Each row is followed by its class.
[-542 -509  225  171 -169 -352  -59  208    1 -296  -21 -569  461  595
 -372 -592 -171  205   35  -49    4 -153 -525   -6 -354 -242 -113 -312
  -63  550  335  -32  -90  168   54  410   13  188   69  398   49] -> Guse
[ 177 -119  -67 -181  107  -40  227    6 -298 -230  -56  146  302 -180
 -185  325 -275   91   73  -95 -187 -320   63   49 -126  -68 -313  142
  329  356  -98  -16   52  194  -47 -303  451 -233   11 -214   -1] -> mareb
[ 163  -89  -88  196 -130 -533  272  121 -146 -112  -54 -142   48 -169
 -184  145 -404  -11  194  144  -10 -102  156 -271  -17  113  130  -91
   31  -37 -115  -99 -135 -129  -17 -216  201 -164   56  236 -160] -> vevak
[-115 -177 -166   -5  -19  131  207 -203 -245 -238  284  247 -280  -64
 -150   84  254 -148  -24  280   36  254  179  221  -27  180   54 -155
  -25 -305 -259  208 -169   10 -200 -107  -57   31 -249   20   99] -> Guse
[ 219   48 -198   31 -368 -850  899  274  -16  534 -648 -123   12 -160
  -86 -182  -59 -126  185  -82  -66 -305  484 -255 -449 -105  501   43
   72 -135 -294 -482  134  -35  -28 -104 -308  222   36  132 -131] -> fida
[  36 -129  278  274  126  -18  237 -231 -297  412 -194  251 -173  -94
 -246 -195  234 -142   75  544    6  248 -283  146   46  -16   32   81
  334    1   27  -78 -238   10 -349  219   74 -280  124  116  -10] -> fida
[  91   42  201  280  275   -9  198   91  225  412  119 -105 -133   31
 -313 -176 -143   18  191  227  125  188  -63 -181  -84 -135 -146   34
  413   89  157 -407   83 -222 -483  262 -163  174  144  489   26] -> Guse
[ -41  -69   72   92   93   60   89  -92  115  281  -96  143 -230   20
  -50 -307  291 -127  -30   93 -112   55  197 -344   20  -59   22  -57
 -231 -197 -388 -249  167 -189 -112  183 -416  356 -180   72  156] -> Zita
[-102  220 -349 -240   22 -121  171   66  609 -104  158 -159  -67 -123
  495  -44 -245  -30   -1 -114  374  -56  220  -89   26  198  381  -23
 -169 -406  218   49  128   50  333 -370  129 -173  307 -180 -236] -> fida
[-306 -294  -37 -306 -480 -423  216  -55  221 -302 -168 -116  -17  185
 -340 -181  261   -4  273  270  318  -89  360  148 -254  109  620 -609
   71  221 -294  -33   52  460 -319 -420   45  231   82   81 -122] -> Guse
[-142 -313 -514  -55  -81 -164  571   28 -142 -117   12  230   35   69
 -116  -40   46  -20  247   89  -39 -262  448   21 -195 -125  316 -245
  124   98 -310 -127   60  229   49 -555  -40 -144  143 -184 -180] -> Nar
[  23  -54   48  -18 -149  149  124 -169  185   22  172  191  -62 -196
 -143 -115  151 -106  -59  309   23  189  448  -54   61 -207  139   90
  173 -213 -224   90   46 -111 -293 -170 -225   13    1    3   89] -> Zita
[ 300  638   -4   19 -336 -401  423   28  156  330 -257   44  -92 -258
  -23  117  136   77 -154 -168    4  -93  373 -261 -140  334  109  400
  282 -173 -251  195  321  123 -523 -204 -193   12 -133    7   67] -> suku
[-473  274   27  -28 -305 -498  336  123  171   67 -267 -373  -18   49
  -22 -477  301   99   49 -357  -80 -319  164  -61 -106   73  288 -182
 -690    4 -418    4  129  -58  195 -172 -427  269 -108  106   70] -> Zita
[  69  332  191  211 -171  123 -349 -161 -418   25 -158  209 -193  229
   17 -200  493 -201 -320  463 -178  111 -109  -78  205  185 -160   35
  168   41   47  334   -3  202 -255  125 -482  192   54    9  124] -> suku
[ 315  220 -199 -119 -116 -320  424   78 -145  -23 -180  185  196 -320
 -216  558 -336  114   11  144  251 -134  188   29 -150   29  104  -14
  -46  325  -26   37 -136  472 -109 -383  478  -98   61   47 -174] -> vevak
[-227  325  147  253 -151   17 -254  -35  103 -252  -79  -32  235   -6
  273 -106   48  292   36  -84 -141  -42  156  -86   89  205  -21   55
  108  -18  202  -67 -134   74  174  -73 -200   37  -47   26   50] -> suku
[  20 -256 -209   31  178 -431  568  196  160  -26   25 -346  377  -99
 -242 -326  131 -137 -231 -379 -301  -90 -129  -23 -183 -207   24 -380
  104    8 -122   51  -41   21   45  357 -190  224  110  -48  -67] -> lof
[ 146   31  148 -155 -421  -56   18   15 -132 -112  -67  139  -60 -134
   32  438  -65  121  -59   -7  205  -78 -151   11  -60  321  -20  114
 -218  -13   91   18 -181  238  163 -328  207 -314  -30 -133   61] -> suku
[-123  127   63 -192   62  339 -238   91  259   11  201 -175  349  187
  -43  137  -73  166 -113 -316  -26  -30 -112   45  -23   77 -207  268
   19  105  136   64   51  101   38  195  -85  279  -52   41  111] -> lof
[-325    8   62   42    0 -237  117  -41  263  -85  -52 -238  157  118
  199 -183  -57  108   84 -191  -75 -326   49   -3    1  146  208 -244
 -248 -230  -58 -185   -4  -24   44 -197  -54  139  135   -4    0] -> Nar
[  97 -217  -36   55   89  101  122  -84 -363   27  116 -163 -179  287
 -487  236 -228 -115  141  625   84  110   86 -165   14  -49  145   94
  173  230  -49  -16 -140  137 -261 -215  355 -165   82  216 -105] -> Zita
[-285 -156 -155  185  333  115  268  133  -43   55   64  132  129   81
 -115 -262  -23  108  351   71  125 -137  221  -87 -139 -157  133  -40
  280   39   43 -335   62 -108   86  -14  137  193  -51   -2  -47] -> Nar
[ 225  -10  131  -31  151   53 -146   14  -60 -241    0 -104  112  -41
 -134   93 -181   20  -59  129  -95   53 -241 -130  176  139  -54  125
   11  -10    6  208 -190   74 -106  222  279 -147    1  -16  -12] -> mareb
[  87  -79 -240 -310  381 -253  103 -133  209   21  165  -92  108 -126
  -92  474 -458  -15   28 -122  154 -144  109  198 -152  270  310  189
  170  193  -63  105   77  309 -179   27  547 -503  -59  -15 -176] -> vevak
[ 253   -3 -124  160  -38 -255  112  -70 -169 -110  301  270  -73 -280
 -184  319 -316 -112  -52   46   -5  162   80   36   62  -11  -61   35
  143   11   55  121 -110  190  -33  -31 -107 -582  127    7  -42] -> res
[-108 -429  197  300 -883 -182  616  201 -423 -395 -189   57  335  528
 -723   92  431  -23 -138  706  -98  248 -359  -47  -22 -291 -139   85
  -64  309 -286  485 -486  495 -191 -350  217  210 -414   84  -72] -> suku
[  35   83    2 -107 -316   63 -338  174 -119 -332  197  -31 -121  325
 -147   60 -137  -45 -140  156  191  163 -105  -29   -2   14 -346  100
 -169  267   83  427   27  244  -47  -64  -88 -114  -24   57   69] -> mareb
[-120   40  148  100 -196 -237   89  134   63  -52   39 -148  -35  -26
  -92  -87  -79  -62   88  215  108 -113  126 -208    2   33  179   -4
    4   21  116 -127  -39  -17 -126  -84   20  -33  214  152  -70] -> vevak
[-109  -99  146  138 -226 -737  191 -173   -4 -381 -110 -314   76 -127
  190 -105 -514  104  126  183   -2 -398   23  344  -91  138  448 -254
   28 -181  271   30 -181  188  -69 -559   -6 -729  437    6 -283] -> res
[ 107  173 -176 -182  -80 -232  -52   43   74   38  -53    5 -121  -98
   35   -9 -163  134  -76 -143   75 -179  232   -6 -182  -30   32 -106
 -243   84 -160  154  131  -42   57 -169 -225 -114   37  134   31] -> res
[ 231 -206  -56  369  124  -62  119  153 -182   41   28  466  460 -312
 -361  191  135   -2 -120 -426 -408   81  -79  153 -141 -338 -495  105
  180   83 -301 -167  -78 -130    8  286 -160  245 -562  -76  109] -> Guse
[  88 -100  123  -18    1  -63  -61  227 -102 -184 -105 -193   92  142
 -337  -28  -92    2  218  341   75  -44  -86 -134 -100  -35    6  -95
  101  336  101 -161 -133  144  -41  171  212  227  130  247 -113] -> lof
[ 452  304   62  219 -313 -270   -4   24  246  -26  -80   51  -52 -253
    9   95 -304   16   22   51 -115  -19  418  -92  187 -154 -143   87
  161 -278   11   25  286 -273 -256 -337 -285 -256  -46  -61  128] -> Vegud
[ -15  173 -300 -299   62 -756   15  225  153 -178  155 -443    3   45
 -124   86 -433  196  -66 -456  135 -551  355 -235 -426  174  572 -565
 -176  319  -20    4  310  385   61 -368 -195   22  246  159 -186] -> suku
[ 346 -298 -341  226  318  258   52  -77 -233  190  255   98  130   20
 -502  188 -346   97 -162   93 -126  191 -319  369  -84 -685 -614   -3
  632  404   54   41  -95  182 -144  298   26    2 -203   89  -69] -> suku
[-109  161  146   45  392 -141   11  147   70  -84   72 -575 -167  264
 -110  -41 -143  111   20 -107 -134 -311 -134 -572   80  285 -102 -486
  158  428  162 -384  130  168 -123  166  -56  300  177  166   78] -> mareb
[  48   44  -73  141  -49   68   67   -2   -2  -20  322  268  164 -202
 -363  257   73   23  -25   -5  -24  364  205  144   46 -105  -73  222
  153 -122 -130  226 -102   66 -161  125 -123 -113 -147   95   52] -> Nar
[-302  -62  186  420 -212 -373  -24  -68   38 -516   27 -225  248 -168
   42 -402   70  -40    3  -62 -512  -15  112  230  225  -75 -189   15
   42 -224 -324  201 -150 -236  -59  -70 -205 -174 -280 -117   -8] -> fida
[  28 -320 -193   32  196  216 -276   45 -606 -277  168  331  529  207
 -439  264  242  -20    5 -255 -287  -89 -170  202 -154  -99 -233 -168
  591  723 -105   57  169  456 -200  287  123  446 -396 -210   71] -> Guse
[-146 -114   91  -74  271  290   55  202  -29  193 -309  -15  382   80
 -309  -33   93  299  -79 -310    6 -370 -228  102 -164 -488  165  140
  171  223  -52 -286 -124  327  153  303  189  414 -154 -182 -151] -> Nar
[  39  219 -207  -49  147  -27  325   30  385  171  190  -41   73  -96
 -343 -242  285  -28  228  273  113  147  639  113 -261 -385  524   18
  465 -242 -306  -48   95   74 -439  121 -287  435  231  289 -185] -> Nar
[-197  -10  277  -26  100 -281  -18 -122 -262 -480  -93  205   59 -186
  100  -24 -282   69   62 -157  -43 -393 -255  -55  188  538   58  -45
 -493 -219  -97  166 -102   68  101  -11  405 -287 -110 -186  150] -> Nar
[-361 -284 -105  101 -247 -202  184   79  333 -216  -20 -123  169   38
 -111 -183   92  206  232  114   45  -60  376  -46 -340 -109  526 -235
  139  252   96 -527 -138  401  163 -277 -322  -78  164  109 -287] -> fida
[-211 -137   76  136 -105 -402  172  200  -27 -397  254  -54 -115   48
 -233  -19 -215  -92  -56  282  125  -37  -17  -10   20  117  -10 -114
 -330  245   16  308 -114   85 -190 -133   82 -400  -52  171    1] -> res
[ -59  -62  -24   19  -74  463  126 -273  -14  241    5  444   80   61
   64   19  340  -65  -39  167   51  355  -58  303  121   79  -76  191
  160 -346 -107  130 -225    6 -155    5  -69   83 -127 -153  157] -> mareb
[-218 -199 -139   99 -228 -458  742  483 -270  -89  128  -34  401   62
 -870  186  116  -67   85 -140   21  -53 -252  146 -268  -64  -84   62
   93  491 -372  229 -192  425 -378  239  277  261 -139  237  -87] -> Vegud
[ 423  -40  -81  297  153 -196  235 -131 -296  257 -366   54  -60  -10
 -143  -27 -394  151 -224  166 -101  -59 -335   17   -9 -307  -55 -199
  283  149   71   68 -225  143 -190   77  -32 -288   72  103  -92] -> Vegud
[ 366  231 -271 -135  -49  308  -94 -507 -202 -497  333  317  150 -399
  249  493  -84  268 -237  -14  -51  102   18  842  -32   43 -356   27
  199 -197 -101  692 -188  272 -137 -361   81 -549 -132 -276  114] -> res
[ 152   -1   38 -135   13 -220 -299  302  -79 -443  137 -203 -152 -118
 -226   -4 -233   47   63  241  219 -252  360 -350 -213  -28 -164   71
   12  335 -147  123  444 -182 -128  -16  125 -146   10  318   36] -> lof
[-177    3  -91 -178  259  -49  301  219  166 -260  250 -433  229  -67
 -181 -198  -56  -31  -64  -98   38 -105 -145  164   -7  -10   32  -39
   30 -157  -38  328 -172  -63    9  340  179  137  183   65   -9] -> Vegud
[   2 -415 -233   13  -54 -127  346   85 -280   98  -49  205  104  172
 -410  224 -105  -15  266  468  284  131    9 -152  -49  172  181   39
   33  317 -174   95  -58   96  -45 -292  523 -325  -60  144  -75] -> fida
[-204 -239 -105  265 -269  176  648   76    2 -190  154  215   42 -146
 -484 -210  363   -8  188  414  -53  305  634  -58   -3 -418  302  253
  285 -254 -442   -2 -121 -141 -293 -314  -74  207 -403   23  -91] -> suku
[  47  -72 -124 -119  -17  170  387   43 -243 -108  341   92  156   33
 -432  461 -125  284   53   28  190  187 -184  106 -113  296 -127    9
   16  188 -228  368 -388  226 -208 -357  429 -117 -142  139   36] -> suku
[ -28   86 -122  -31 -123 -236  356   19   50  -81  128  280  -22 -458
  131  -67  -12  -10    9  182  113  -63  546  133  -15  -34  160  -23
  331 -158  -61  194   37  -22  -76 -438 -225 -300   91 -177  -49] -> suku
[ -86 -104 -174  -40   26   55  -99 -105  -22 -284  329  110  171 -106
   66  197   74   73  -16 -300 -127  -20   59  199  -54  -61  -75 -153
  141  123   29   55  136  133  207  -69 -100  -74 -196 -220   51] -> Nar
[-100  -61  -39  -17  -58 -111  -83  -31   56 -283  190 -164    1 -174
   -8   43 -179  -77  -32    6   67  -79  249  -31  -72  -48   55   99
 -108   71   68 -123  183   45  145   12  -80 -120  -41   45   14] -> Zita
[ 207 -152   40  464 -126 -296  443  -52  -50 -120   56  439   19 -242
 -140   21   24 -180 -325   33 -362  115  110 -133  124 -294  -16  -13
 -196 -368 -226    1  -51   31 -132 -109 -595 -198 -150  -12   -4] -> Zita
[ 135  -71  -96  161   27 -559  440  344 -268 -125 -421   39  199 -233
 -165  -13 -174   23   -3  -31 -117 -317  -10 -162 -199  -11   78   76
 -184  125 -146  -64  -94  106  150   41  108  -95  -65   86 -233] -> lof
[ -47  -96 -138  -34  139   16  338 -208  270  301  -54 -129  -11   30
  100  -55 -219  -30  302  197  141  -59  171   15   21  -31  266 -154
  242 -193   60 -477  -17 -116  -48 -262  151  109  308   93  -86] -> Guse
[-192 -304  -58  209  110 -106   89   33 -554 -203  -66  388  134  174
 -311   12  162   -9 -110   51 -332 -272  -53 -203  -40 -138  -13  174
    1  333 -285   90   13  270  183 -133   39 -339 -166 -124 -100] -> suku
[ -81 -136 -164    0   59  192  111  162 -310 -166  -21   59   -1  -60
 -248 -144   99   10   62  -39  -19  -32  147   14  -69 -152   95  104
   88   94 -148  -14  -18 -122  191   21   77  114 -357 -124    9] -> fida
[-111   22   19  -43  232  -45   35   89  353  201    1  -58   79 -147
  150 -390  -55   67 -148 -327  -95 -313   55 -154 -229  -92  177  -68
  -26 -165  120 -329   94 -106   97  243 -482  299  168   35  -25] -> lof
[-140 -435 -131 -110 -122   91  -97  120  110 -260  169   76  149  170
 -309  100  -56    8 -249 -133  162  -75 -157 -175 -139   11 -112 -214
   20  395  186  -46  112  376    8    0   38  174  -72  -76   -8] -> res
[ -42  -57 -142   43 -274 -238 -163  -29 -299 -261   65   41  -77   14
   77    3   -7   61   15   94   50   -5  185   76  -88  106  -16 -135
 -166   17  -97  193  121  118   87 -105 -314 -259   11   99   53] -> suku
[ 114 -173  137   33 -212  -90 -194 -118  -30   60 -228   11  159 -181
  241   48 -156  -16 -255 -325   -4    4 -466  304   -8  114  -61 -141
   -3 -210  521  -94 -320  200  223  331    0 -260  210 -273   45] -> Zita
[-324 -216 -148   95 -443 -447  212  222   19   70  -18 -119 -102   84
 -429 -286  400   49   74 -232  -57  -41  177   20 -446    6   -3 -282
 -262  321 -325  -46  250  -74 -153   55 -481  363 -465  278  157] -> Zita
[ 181 -119 -131   62  -71   93   36  -44  -78  202 -121   85  133  199
 -316  109 -176  -68  119  316  108  137  108  -82   -4 -202   74  106
  320  130  132 -154  -87  175    5  -53  176   43   27   -1 -105] -> vevak
[ 164   26  173   46  -26  126 -256  -73 -201 -335   95  247 -118  -54
   63  111   18   85 -485  -61 -152  116 -346 -162   14   82 -545  225
 -494   94 -222  499 -130  111  -15  266   -5 -325 -474  -82  215] -> vevak
[ 428  191  -51   79  143 -208  290   54  252  344   -7 -156   70 -337
 -231   80 -263  -94   48  -18   16   99  223   74   64 -337  -23   81
  391  -88  -84 -137  138  -81 -471  275  -24   74  157  128  -47] -> res
[ -41   32  -49  -25 -139  151 -225 -251 -370 -277 -118  176  322  196
  -51  371  -13  293  -12 -120  -25    6 -161  370  -37   30  163  -94
  379  471  223  147 -232  754  179 -142  107 -232 -181 -235 -124] -> vevak
[-188   87 -292   60 -260   52  317   23  -72  -69  131  442 -320  -90
  -41 -176  244   51  -15  -40  -28  213  619 -182    7 -138    5 -166
 -214   17 -413  187   67  -38  -13 -466 -497  -18 -313 -116  112] -> Nar
[-214 -122  -58  -23   78 -164  484  270  123  -87  244 -190  -22 -105
 -331 -196    9    5  210 -105 -128 -212  279 -123   -1 -354   48 -244
  -34  120 -410 -197   71 -211  -66 -213 -148  253  -60   49   -8] -> mareb
[ 304 -253  131  243 -268 -297   50   -3 -134 -448 -324   68  118 -184
  -45  238  -65   -7 -169  143  -97    5  -72 -280   38   90  -86  110
 -286   52 -263  -34 -179  171   96  207  267 -263 -499 -119   63] -> res
[ 357  -34  -93 -127  -85   86  389   24 -181  128  -27   24  -43   53
 -504  163  -76   -9   34  411  127  202  170   21 -101 -315 -147  145
  273  143 -318  182  -95  112 -302  -44  149   29 -132  113   77] -> Guse
[-223  -67 -184  123  -31 -668  496  172   90  -71  180 -145 -123   98
  -46 -163 -629   64  377   92  247 -257  359 -157 -125  168  473 -269
    6  -20  -23  -24   67 -108 -191 -625   -1 -476  397  343 -215] -> lof
[ -72  137  -58  -25 -134 -109  -79  -44 -237   89 -110  424  -49   20
  312  255  142   56  -50  281  205 -132   52  -14  -99  223  106  -48
 -143  240  171  103   64  402  187 -480 -115 -334  211 -109 -134] -> lof
[-116 -158 -298  129  -11  188  181 -134 -112   38  177  386  184  -71
 -260   53   79  132  198 -257  -79  125  276  228   25 -134  125  -82
  183 -178 -260  -89   26   48   12 -174 -249   92 -318 -187   69] -> mareb
[ 117  238   74   95 -514  -60  345  123  -59  -30    1  488 -315 -217
 -357  147  158  -41  200  636  419  482  368   83  119  103   41  309
  106  -30 -173  361 -148  199 -436 -422  -60 -417 -114   52  -34] -> mareb
[ 387  -18  283  -77  241  183 -628  -66  117  229 -234  -92  136  201
  129  152 -159   94 -262 -300   65  -45 -549   17 -150  162 -164   63
   90  178  460 -134   15   33  -52  623  248  -97  -27  -18  203] -> res
[  -8  147   -8   -5  -12  -54  149  -84    4  349  -79  -43  213   -2
 -103  219 -164  255  113  -50   80 -127  -24   96 -145 -132  -38  -34
  253  138  143 -208  -28  201    4 -112   67  148  183  135  -20] -> Nar
